Here is a tiny trained network, its code and every weight. The questions are about switching its units off for an input and a class, where a switched-off unit gives its printed mean instead of its output.

import numpy as np


def w(rows, s, z=0):
    codes = np.array(rows[::2]) - 128.0
    scale = np.full(codes.shape[1], s)
    scale[-1] = z or s
    return codes * scale


def norm(h):
    return h / np.sqrt((h * h).mean(-1, keepdims=True) + 1e-5)


def f(y):
    return y / 2 * (1 + np.tanh(0.7978845608 * (y + 0.044715 * y**3)))


def log_softmax(a):
    a = a - a.max(-1, keepdims=True)
    return a - np.log(np.exp(a).sum(-1, keepdims=True))


def net(x, mask):
    res = np.array(x, float).reshape(1, 5) / 4 @ E
    u = 0
    for l in range(2):
        y = f(norm(res) @ A[l][:, :-1].T + A[l][:, -1])
        res = res + np.where(mask[u : u + 7], y, B[l][:, -1]) @ B[l][:, :-1]
        u += 7
    return log_softmax(norm(res)[-1] @ U[:, :-1].T + U[:, -1])


A, B = {}, {}
E = w([
[197,92,1,147,48,135],'x0',
[124,64,104,139,121,68],'x1',
[85,62,96,123,132,196],'x2',
[169,139,93,116,215,101],'x3',
[54,179,85,218,142,101],'x4',
],0.006)
A[0] = w([
[114,87,103,94,189,79,93],'L0N1',
[87,122,180,121,29,160,111],'L0N2',
[172,146,85,111,236,158,69],'L0N3',
[178,76,167,2,109,128,50],'L0N4',
[100,33,98,137,169,218,69],'L0N5',
[105,10,130,112,140,2,2],'L0N6',
[229,163,175,167,85,55,76],'L0N7',
],0.0091,0.0023)
B[0] = w([
[166,165,176,150,120,107,177],'L0N1',
[219,149,144,144,95,71,188],'L0N2',
[174,119,162,149,8,87,208],'L0N3',
[122,59,128,156,194,142,255],'L0N4',
[94,193,150,62,164,60,219],'L0N5',
[77,124,155,129,37,191,212],'L0N6',
[92,144,133,56,162,117,232],'L0N7',
],0.014,0.004)
A[1] = w([
[97,152,219,164,153,152,59],'L1N1',
[170,127,129,173,94,148,69],'L1N2',
[110,88,150,210,196,157,147],'L1N3',
[82,187,112,246,145,102,136],'L1N4',
[207,129,168,122,115,163,254],'L1N5',
[113,112,200,171,130,94,39],'L1N6',
[158,125,32,93,93,197,63],'L1N7',
],0.011,0.003)
B[1] = w([
[144,129,4,77,93,190,241],'L1N1',
[147,125,139,98,121,104,138],'L1N2',
[104,136,102,181,148,143,173],'L1N3',
[136,73,198,128,161,151,248],'L1N4',
[77,159,152,183,95,158,254],'L1N5',
[198,150,56,161,123,69,207],'L1N6',
[172,191,47,141,176,180,181],'L1N7',
],0.014,0.0043)
U = w([
[173,119,47,129,144,164,250],'0',
[194,122,170,166,66,89,59],'1',
[119,31,161,184,213,174,47],'2',
[84,151,132,4,162,97,15],'3',
[108,114,134,121,75,176,223],'4',
],0.011,0.002)

Each question gives the input, the list of numbers given to net, and the class t.
The units are the neurons (one row each of A and B). Each row of codes is followed by its name. A weight is (code - 128) times the scale printed after its matrix; where a second scale follows, it is the last column's (A, B and U).
mask holds one flag per neuron, layer by layer. A switched-off neuron (its flag False) gives its mean, the last column of its row in B, instead of its output. The means were averaged over made-up inputs and are rounded, as every weight is.
A unit's drop is (log p(t) with every unit on - log p(t) with that unit switched off) / (log p(t) with every unit on - log p(t) with every unit switched off).
The circuit of an input: a set's keep is (log p(t) with only the set's units on - log p(t) with every unit switched off) / (log p(t) with every unit on - log p(t) with every unit switched off). Starting from the 12 units with the biggest drops (on a tie, the unit counted first), units are removed one at a time, each time the one whose removal leaves the highest keep (on an exact tie, the one counted first), for as long as the keep stays at least 0.8.
circuit, biggest first: the units of the circuit, biggest drop first
unit that matters most: the unit with the biggest drop
k most important neurons: the k neurons with the biggest drops, biggest first
k most important neurons of layer l: the k neurons of layer l with the biggest drops, biggest first
input [-3,-2,6,-5,7], class 2: 3 most important neurons => [L1N4, L0N3, L0N7]
input [1,-2,-3,2,-5], class 2: unit that matters most => L0N4
input [4,-6,0,8,8], class 1: 2 most important neurons => [L0N3, L0N4]
input [7,-6,-7,8,8], class 1: circuit, biggest first => [L0N3, L1N1]
input [-1,7,-7,0,-4], class 3: 2 most important neurons of layer 1 => [L1N5, L1N4]
input [5,-7,8,6,6], class 3: circuit, biggest first => [L0N5, L1N1]
input [4,8,-1,7,-3], class 4: 2 most important neurons of layer 0 => [L0N6, L0N2]
input [-8,5,-3,0,6], class 0: 2 most important neurons => [L1N1, L1N6]
input [-4,5,-2,6,-8], class 2: 2 most important neurons of layer 1 => [L1N3, L1N7]
input [-8,6,3,5,0], class 0: 2 most important neurons => [L1N1, L1N6]
input [4,7,3,1,-4], class 4: 4 most important neurons => [L0N6, L1N4, L0N7, L0N5]
input [-6,4,-5,8,-8], class 1: 3 most important neurons => [L0N3, L0N1, L1N6]
input [-4,1,-4,3,1], class 0: 4 most important neurons => [L0N5, L1N1, L0N2, L1N6]
input [1,2,4,-5,6], class 2: most important neuron of layer 1 => [L1N4]
input [0,-2,-4,3,5], class 2: 3 most important neurons => [L1N4, L0N5, L0N2]
input [-5,2,-3,1,0], class 0: 2 most important neurons => [L0N5, L1N1]
input [0,-6,-2,-6,-4], class 1: 2 most important neurons of layer 0 => [L0N2, L0N6]
input [-3,3,-4,-6,7], class 2: 2 most important neurons => [L1N4, L0N3]
input [-4,-5,6,-8,2], class 1: 2 most important neurons of layer 0 => [L0N2, L0N4]
input [5,8,-1,-3,-1], class 4: 3 most important neurons => [L0N6, L1N6, L1N1]
input [-3,0,-2,0,1], class 0: unit that matters most => L0N5
input [4,7,8,6,0], class 3: 3 most important neurons => [L0N5, L1N5, L0N2]
input [-5,-2,6,-1,2], class 3: 3 most important neurons of layer 0 => [L0N5, L0N4, L0N6]
input [-7,-2,7,6,6], class 0: 2 most important neurons of layer 0 => [L0N3, L0N7]
input [1,2,-8,-4,8], class 2: 3 most important neurons => [L1N4, L0N5, L0N3]
input [-7,6,6,2,-7], class 0: 3 most important neurons of layer 1 => [L1N1, L1N4, L1N6]
